Each row has a name. Each question is about the rows just above it.

[ 93 105  99 113 172]  Q
[ 99  98 162 115 164]  E
[100 163 122 138  98]  U
Shared by Q and E: -> [99]
Shared by E and Q: -> [99]
Shared by E and U: -> [98]

[107 127 152 144 126 126 128 121 128 121 139 121  85 144 155 141 122 133
 122 146 127 130 134 142 128 128 123]  V
[113 127 129 128 143 126 128 119 126 131 109 136 131 119 131 113 148 151
 107 131 130 112 121 131 137 128 124]  Y
[116 127 134 132 117 124 128 121 140 142 126 128  85 149 125 132 135 121
 129 141 112 118 128 158 129 133 119]  B
[117 127 129 126 143 132 128 121 132 127 109 137 130 119 131 111 150 151
 107 131 130 111 119 131 139 137 131]  X
[112 130 129 128 143 126 128 121 131 131 109 136 126 119 133 111 120 151
 107 131 135 126 119 131 137 126 133]  A
[112 130 129 128 143 126 128 121 131 131 109 136 126 119 133 111 148 151
 107 131 130 118 119 127 141 128 129]  J
[113 127 129 122 144 126 129 121 132 130 109 136 132 118 131 111 148 154
 107 124 130 118 119 132 137 128 124]  S
[113 127 129 126 143 126 128 121 127 131 110 136 130 119 138 113 148 151
 107 131 130 121 119 130 137 128 124]  D
[117 134 129 128 141 126 132 131 132 131 151 136 130 119 131 109 148 151
 107 131 130 118 119 131 137 128 131]  N
[107 127 152 144 126 126 128 121 136 131 139 138  85 144 122 141 122 133
 122 146 127 130 134 142 125 128 124]  Z
The row with [116 127 134 132 117 124 128 121 140 142 126 128  85 149 125 132 135 121
 129 141 112 118 128 158 129 133 119] is -> B
[113 127 129 128 143 126 128 119 126 131 109 136 131 119 131 113 148 151
 107 131 130 112 121 131 137 128 124] is in which row? -> Y
How many times does N hold [131]? -> 6
How many times does V hold [128]? -> 4
How many times does Z hold [125]? -> 1

[129 118 124  89 125 138] = G
[115 138 126 148 108 159] = P
[129 118 140 101 135 130] = W
[135 158 133 101 155 136] = L
[125 130 111 105 121 118] = M
[129 131 124 101 135 130] = T
[135 148 124 101 133 107] = C
[107 141 107 141 107 158] = F
Count of [142] in F: -> 0
How many times does F hold [107]? -> 3
The one value in P and C: -> [148]
Which value is in both P and G? -> [138]
Shared by F and C: -> [107]
Which value is in both L and F? -> [158]

[145 160  96 140  87 105]  torar
[117 117 117 157 139 117]  mem
[106 144 135 105 128 128]  dop
[ 96 144 135 162 128 145]  bafa
The one value in torar and dop: -> [105]
Whose row is [117 117 117 157 139 117]? -> mem
Whose row is [106 144 135 105 128 128]? -> dop
Count of [117] in mem: -> 4
How many times does bafa hold [135]? -> 1

[127 127 132 157 148 127 135 131 131 107 132 154 122 132  92 140 112 113
 120 134 133 157 130 128 101 131 110  80 155 123  98 131 133 139 100 100
 135 102 130 129 155 160 176 104 135 137 147 118 106  94 130 130 141 113
 163 120] -> K
[132 131 121 118 134 124 135 153 138 105 125 140 109 128 100 120 116 105
 139 105 120 154 138 119 131 128 111 101 143 139 128 122 124 136 115 102
 133 129 136 111 142 125 151 106 125 125 120 123 107 122 118 109 148 134
 134 105] -> R
[127 127 138 157 148 127 135 131 131 107 119 154 122 132  92 140 112 113
 120 134 133 157 130 120 101 131 110  80 155 123  98 131 133 139 100 100
 135 102 130 129 155 160 176 104 135 137 147 118 106  94 130 130 141 113
 163 120] -> H
Whose row is [127 127 138 157 148 127 135 131 131 107 119 154 122 132  92 140 112 113
 120 134 133 157 130 120 101 131 110  80 155 123  98 131 133 139 100 100
 135 102 130 129 155 160 176 104 135 137 147 118 106  94 130 130 141 113
 163 120]? -> H

[130 158 140  99 136 116 116 160 112 152 113 127 135 146 110 116 119  99
 145 162 128 126] -> patek
[ 97 128 147 137 114 141 120 129 134 114 119 151 135 132 117 136 139 129
 134 105 155 141] -> narag
[130  89 107 146 128  90 136 121 142 170 121 138 141 113 115 178 102 146
 121 113 119  89] -> tebi
[130 144  96 173 138  88 146 157 105 132 144 132  96 122 138 132  86 132
 138  99  96  96] -> kubim
How many times does tebi hold [143]? -> 0
Whose row is [130 144  96 173 138  88 146 157 105 132 144 132  96 122 138 132  86 132
 138  99  96  96]? -> kubim
How many times does kubim hold [138]? -> 3
Times [140] occurs in patek: -> 1
How many times does kubim hold [97]? -> 0

[125 125 125 136 136 127 137 118 129 125] = didi
[128 128 152 130 152 126 152 125 153 123] = Suze
[125  96 152 136 136 127 136 118 136 130] = Fon
[135 126 169 155 141 115 148 129 171 137] = gomel
Count of [128] in Suze: -> 2
Times [125] occurs in Fon: -> 1
The one value in gomel and Suze: -> [126]
Count of [125] in didi: -> 4

[130 128 119 123 126 141 117 127 129 134]  Gabek
[146 164 129 115 128 167 146 124 127 132]  zevov
[136 126 132 131 129  90 110 128 130 129]  zuva
[136 125 132 131 123  90 110 128 130 129]  Mel
How many times does zevov hold [127]? -> 1
Times [128] occurs in zevov: -> 1

[105 135 147 127 137 116 114 112 152 142 136 128 101 112 128 122 111 116
 180 146 129 154 141 170 129 122 139 176 123 139 128 121 135 140 151 138
 175 156 136 107 116 132 109 108 138 121 104 148 134 122 155  95 140 109
 129 125 141] -> Bafub
[ 96 132 146 129 143 120 111 109 138 158 137 129  96 110 125 125 121 122
 178 139 120 164 133 177 124 123 140 178 114 147 132 119 132 142 151 130
 174 160 134 104 120 132 113 112 141 116 104 145 124 122 151 100 137 110
 137 133 144] -> mubo
[ 92 128 145 131 151 125 113 108 127 172 138 130  94 109 120 128 130 131
 173 130 111 173 126 177 119 125 141 173 110 153 138 120 126 141 151 122
 167 161 132 103 125 131 122 119 144 111 105 142 116 125 142 108 135 114
 142 139 145] -> pano
[ 93 129 145 131 148 122 112 107 121 166 136 131  95 110 121 127 127 127
 177 134 116 170 129 177 121 133 141 176 112 150 133 118 121 142 152 127
 170 161 135 103 124 131 118 115 142 113 105 143 119 124 145 105 136 112
 139 136 145] -> luv
[101 132 147 129 141 117 112 111 145 150 136 128  98 111 127 125 115 119
 180 143 124 159 137 173 127 121 137 177 119 144 130 119 133 140 151 135
 175 159 137 106 117 132 111 110 140 118 105 146 128 122 153  96 138 108
 134 129 144] -> poso
Whose row is [ 93 129 145 131 148 122 112 107 121 166 136 131  95 110 121 127 127 127
 177 134 116 170 129 177 121 133 141 176 112 150 133 118 121 142 152 127
 170 161 135 103 124 131 118 115 142 113 105 143 119 124 145 105 136 112
 139 136 145]? -> luv
Times [121] occurs in luv: -> 4
How many times does Bafub hold [128]? -> 3

[138 149 133 144 152 119 130  89 147 108 133 125 105 122 105 108 140 119
  95 119 147 139 119 105  90 133 109 112 122 113 154 139 142 140 128] -> Togu
[138 149 145 144 152 119 130  89 142 108 141 125 105  98 105  91 140 119
  95 128 147 139 129 143 130 133 109 112 122 113 154 139 142 140 128] -> vavig
[ 96  82 104  89 146 133 112 127  97 123 121 125 115 120 130 139  90 128
 104 130  92  93 110 123 114 108  91 119 122 122 112 110 127  92 114] -> lusim
[138 149 145 144 152 119 130  89 142 108 141 125 105  98 105  91 140 119
  95 128 147 139 129 143 130 133 109 112 122 113 154 139 142 140 128] is in which row? -> vavig
Count of [122] in Togu: -> 2
Whose row is [138 149 133 144 152 119 130  89 147 108 133 125 105 122 105 108 140 119
  95 119 147 139 119 105  90 133 109 112 122 113 154 139 142 140 128]? -> Togu
Times [147] occurs in Togu: -> 2
Which row holds [ 96  82 104  89 146 133 112 127  97 123 121 125 115 120 130 139  90 128
 104 130  92  93 110 123 114 108  91 119 122 122 112 110 127  92 114]? -> lusim

[126 127 131 176] = kifo
[166 177 177 177] = runo
[126 129 127 177] = kurov
[125 126 176 126] = mupu
[176 126 129 129] = bonub
Times [126] occurs in bonub: -> 1
How many times does kifo hold [126]? -> 1
Times [176] occurs in runo: -> 0
Which value is in both runo and kurov? -> [177]
Times [177] occurs in runo: -> 3
Shared by kurov and mupu: -> [126]
The one value in kurov and runo: -> [177]

[144 159 114 144 137 144 119]  Diz
[124 133 131 128 126 125 122]  pir
[120 175 112 143 156 116  90]  Lese
[145 123 140 144 121 141 154]  fepu
[117 117 117 120 121 121 121]  bulo
[144 143 114 144 132 103 140]  penog
The one value in Diz and fepu: -> [144]
Times [117] occurs in bulo: -> 3
How many times does bulo hold [120]? -> 1
Which value is in both Lese and penog? -> [143]
The one value in bulo and fepu: -> [121]

[109 123 133 142 166 109 124 123 125 126  93  97 142 113 131 127] = tav
[137 137 116 123 137 137 139 137 109 150 128 126 124 143 132 112] = sev
[135 142 127 128 145 149 144 141 108 140 150 149 118 128 138 133] = leb
[ 93 133 131 149 173 131 131 103 109 132 123  97 144 112 123  94] = dakam
Whose row is [ 93 133 131 149 173 131 131 103 109 132 123  97 144 112 123  94]? -> dakam
Whose row is [137 137 116 123 137 137 139 137 109 150 128 126 124 143 132 112]? -> sev
Where do [135 142 127 128 145 149 144 141 108 140 150 149 118 128 138 133] appear? -> leb
Times [137] occurs in sev: -> 5
How many times does tav hold [142]? -> 2
How many times does dakam hold [131]? -> 3

[128 133 128 147 148 103  97 128 153 147 140 139 150 127 133 137 147 133
  95 114 128 130 129]  kegot
[132 119 133  93 135 133 128 123 127 114 133 126 128 147 146 133 150 152
 128 141 147 105 133]  kol
[103 119 133  93 135 128 128 123 127 114 133 126 128 147 146 133 148 170
  95 147 128 130 129]  Kagev
Count of [133] in kegot: -> 3
The row with [128 133 128 147 148 103  97 128 153 147 140 139 150 127 133 137 147 133
  95 114 128 130 129] is -> kegot
The row with [132 119 133  93 135 133 128 123 127 114 133 126 128 147 146 133 150 152
 128 141 147 105 133] is -> kol

[143 134 145 107 134 101 116 115 149 150 126 153 113 131 138 126 138 139
 147 153 134 139 145 134 134 152 135 102 158 125 133] : Fub
[146 121 123 132 139 124 123 112 148 114 142 111 130 124 128 116 148 171
 133 146 142 134 131 114 114 137 118 135 126 123 127] : Setos
[145 130 142 105 129 136 117 122 131 154 129 152 118 131 135 135 132 141
 145 156 121 136 147 135 139 146 137 105 154 129 133] : ramu
Times [114] occurs in Setos: -> 3
Count of [134] in Fub: -> 5
How many times does ramu hold [118]? -> 1
Count of [136] in ramu: -> 2

[151 175  99 150] -> pomo
[100 101 175 101] -> fipiz
[161 112 161 104] -> Kez
[124 127 174 174] -> tede
[117  81 137 137] -> Donok
[117  81 130 174] -> vas
[142 120 169 156] -> bon
Count of [161] in Kez: -> 2
Shared by pomo and fipiz: -> [175]
Count of [101] in fipiz: -> 2
The one value in tede and vas: -> [174]
The one value in vas and tede: -> [174]

[136 174 128 134]  faf
[131 170 130 133]  selad
[131 170 130 134]  Far
[135 167 132 135]  gifel
[135 132 132 134]  Nif
[150 144 135 136]  buto
[149 143 140 140]  Tata
[133 157 133 133]  Nitiv
Times [133] occurs in Nitiv: -> 3
Count of [132] in Nif: -> 2

[131 119 137 116 134 112 120 128 117 126 137 149 111 107 121 131 150 147
 115  98 138 153 150 124 135 140 115 147 142 136 145 137 106 154 125 154
 147 127 156 152 140 137 133 111 121  98 146 151 150] : sak
[117 129 100 142 111 155 109 112 133 120  82 116 154 149 134  82 122 119
 155 142 105 116 116 109  89 129 171 122 125 103 106 117 127 116 102  93
 125 124 126 131 118 117  90 136 149 153 106 121 133] : teduf
[118 138 123 137 127 136 126 121 136 114 129 140 129 160 121 121 146 126
 118 125 124 150 105 158 126 138 143 125 122 104 133 121 126 125 118 126
 107 116 131 148 120 113 126 135 135 139  95 121 123] : Nari
[133 131 147 131 130 129 133 138 127 143 115 121 137 150 132 172 121 127
 115 134 139 126 140 155 158 119 120 122 138 143 135 150 125 147 128 155
 113 148 122 109 124 127 163 125 111 137 142 140 105] : fefe
Where do [131 119 137 116 134 112 120 128 117 126 137 149 111 107 121 131 150 147
 115  98 138 153 150 124 135 140 115 147 142 136 145 137 106 154 125 154
 147 127 156 152 140 137 133 111 121  98 146 151 150] appear? -> sak
Where do [117 129 100 142 111 155 109 112 133 120  82 116 154 149 134  82 122 119
 155 142 105 116 116 109  89 129 171 122 125 103 106 117 127 116 102  93
 125 124 126 131 118 117  90 136 149 153 106 121 133] appear? -> teduf
How many times does Nari hold [121]? -> 5
Times [125] occurs in Nari: -> 3
Which row holds [118 138 123 137 127 136 126 121 136 114 129 140 129 160 121 121 146 126
 118 125 124 150 105 158 126 138 143 125 122 104 133 121 126 125 118 126
 107 116 131 148 120 113 126 135 135 139  95 121 123]? -> Nari

[138 125 110 102  95 123 111 131 125 132 129  94 124 123 117 118] = Daniz
[120 136 141  86 135 139 137 124 137 137 151 136 139 142  80  91] = Siga
[138  99 110 102 138 124 111 131 139 135 129 138 124 138 117 118] = Reli
The one value in Siga and Daniz: -> [124]
Which value is in both Daniz and Siga? -> [124]
Count of [136] in Siga: -> 2
Count of [138] in Reli: -> 4

[126 143 124 130 156 156 116 127 124 155 143 103  96 176 140 156] -> Zefib
[103 147 107 111  96 140  95 131 107 156 153 153 141 132 105 144] -> Koz
[156 143 124 130 124 156 143 127 156 138 143 103 160 150 127 140] -> bemo
How many times does Koz hold [152]? -> 0
Times [156] occurs in bemo: -> 3
How many times does bemo hold [130]? -> 1
Count of [156] in Zefib: -> 3
[126 143 124 130 156 156 116 127 124 155 143 103  96 176 140 156] is in which row? -> Zefib
Count of [96] in Koz: -> 1

[ 90 166 112 146  89  86 177 127 140]  Sene
[ 87 142  87 135  97 107 107 107  78]  Denok
[122  87 138 112 163 138 104 125 111]  gev
Shared by gev and Denok: -> [87]
Times [111] occurs in gev: -> 1
The one value in Denok and gev: -> [87]
Shared by gev and Sene: -> [112]
How many times does Denok hold [87]? -> 2

[121 114 173 127 137 106 162 129  78 137 138 110 115 154  94 157 155 135
 142 108 141 118 140 126 104 154 115 130 152 112 140  93 116] = gof
[130 117 126 122 111 128 126 134 128 121 116 143 128 127 102 135 133 108
 135 121 128 129 136 124 133 122 124 117 120 125 119 117 119] = zafip
[119 128 166 130 144 108 155 138 101 131 148 102 128 146 125 154 138 143
 128 114 136 128 130 134 118 147 122 124 156 123 140 111 126] = dapo
[137 139  94 127 147 105 104  92 135 150 123 136 116 111 170  81 121 144
 123 161 124 112 116 118 115 104 142 153 107 130 136 163 137] = Zaku
[134 141 105 131 114 144 115  96 127 150 131 126 117 117 170  91 123 131
 123 131 127 113 118 116 111 135 140 155 116 130 141 157 137] = Febe
[137 139  94 127 147 105 104  92 135 150 123 136 116 111 170  81 121 144
 123 161 124 112 116 118 115 104 142 153 107 130 136 163 137] is in which row? -> Zaku
Whose row is [134 141 105 131 114 144 115  96 127 150 131 126 117 117 170  91 123 131
 123 131 127 113 118 116 111 135 140 155 116 130 141 157 137]? -> Febe
Times [131] occurs in Febe: -> 4
Whose row is [130 117 126 122 111 128 126 134 128 121 116 143 128 127 102 135 133 108
 135 121 128 129 136 124 133 122 124 117 120 125 119 117 119]? -> zafip

[122 126 124 134 129 127 123 132 137 134 122 110 124 130 121 132 118 126
 128 132 131 124 126 130 128 118 124 131 134 128 130 127 130 125 119 137
 122 129 136 123 133 129 132 125 131] = dutig
[142 133 130 143 125 150 131 119 122 121 142 168 125 150 137 117 123 137
 124 108 121 127 136 130 120 142 138 135 134 124 126 124 123 136 126 115
 144 125 133 139 134 135 135 131 113] = Tuzal
[124 139 117 143 132 140 124 117 141 121 143 127 119 126 114 132 119 121
 118 120 130 127 146 141 125 115 134 133 120 126 134 119 115 140 129 142
 134 128 136 130 130 131 140 110 132] = davok
[128 127 139 109 134 123 129 126 116 123 135 137 142 121 129 130 145 120
 130 132 122 126 135 127 136 135 130 124 108 126 116 127 125 128 145 135
 141 126 113 121 114 119 123 127 128] = Toz
[128 128 128 128 128 128 128 128 128 128 128 128 128 128 128 128 128 128
 128 128 128 128 130 128 128 128 128 128 128 128 128 128 128 128 128 128
 128 128 128 128 129 128 128 128 128] = Buko
How many times does davok hold [139]? -> 1
Where do [122 126 124 134 129 127 123 132 137 134 122 110 124 130 121 132 118 126
 128 132 131 124 126 130 128 118 124 131 134 128 130 127 130 125 119 137
 122 129 136 123 133 129 132 125 131] appear? -> dutig
Times [150] occurs in Tuzal: -> 2
The one value in Tuzal and Buko: -> [130]

[133 119 132 126 118]  teze
[127 111 149 129 162]  Dok
[126 174  96 126 143]  vufe
[130 167  99 126 132]  sim
[124 100 143 127 128]  fas
[122 123 126 124 126]  dimuk
[128 161 121 130 128]  Kulu
[114  80 147 128 133]  dig
Times [127] occurs in dimuk: -> 0
Times [161] occurs in Kulu: -> 1
Count of [124] in dimuk: -> 1

[139 138 122 121 138 138 130 132 138] = nebu
[131 143 124 149 152 148 121 124 124] = riz
[141 141 101 141 101 146 141 101  97] = rivet
[125 123 127 121 129 121 125 125 126] = labeg
[148 144 108 139 106 101 139 130 101] = tif
[144  96 122  85 139 100 152 142 122] = vasu
[174 134  83 129 102 138 167 153 102] = gotu
Shared by rivet and tif: -> [101]
Which value is in both riz and vasu? -> [152]
Which value is in both riz and labeg? -> [121]
Which value is in both tif and riz? -> [148]
Times [138] occurs in nebu: -> 4
How many times does rivet hold [102]? -> 0
Shared by vasu and riz: -> [152]

[112 132 132 126 126 126 122 134] : Ludi
[114 133 131 141 126 117 127 132] : zim
[123 133 132 123 126 127 127 127] : kulun
[ 88 131 128 141 132  99 120 142] : fol
[ 88 131 128 141 120  95 112 137] : kana
[115 133 111 123 126 118 127 131] : rasuv
[113 133 132 125 127 118 125 132] : sot
Times [122] occurs in kulun: -> 0
Count of [126] in Ludi: -> 3
Which value is in both Ludi and sot? -> [132]
Shared by Ludi and kana: -> [112]

[151  84 125  98 156 115 114] -> faka
[ 94 114 108 145 158 147 142] -> zutul
[ 84 126 114 135 119 100 134] -> falo
[122 150 114  93 106  96 125] -> Liro
[122 150 137  93 106  96 122] -> kul
[ 94 114 108 145 158 147 141] -> zini
How many times does zini hold [158]? -> 1
Shared by falo and Liro: -> [114]
Whose row is [122 150 137  93 106  96 122]? -> kul
Shared by Liro and zutul: -> [114]

[155 137 134 141 122  82 148 134] -> maf
[152 138 131 141 122  85 152 136] -> dopaf
[163 140 128 134 126  95 136 139] -> bepot
[162 133 123 139 123 123 140 134] -> tirir
[156 132 123 138 129  96 141 133] -> Karem
[159 135 136 140 139  81 145 133] -> ver
[163 131 128 134 126  95 136 137] -> Fubu
[165 131 135 136 124  87 137 135] -> beba
[165 131 132 135 125  91 136 137] -> bedub
[160 132 125 135 128  97 138 142] -> tipus
Count of [134] in tirir: -> 1
The one value in ver and Karem: -> [133]

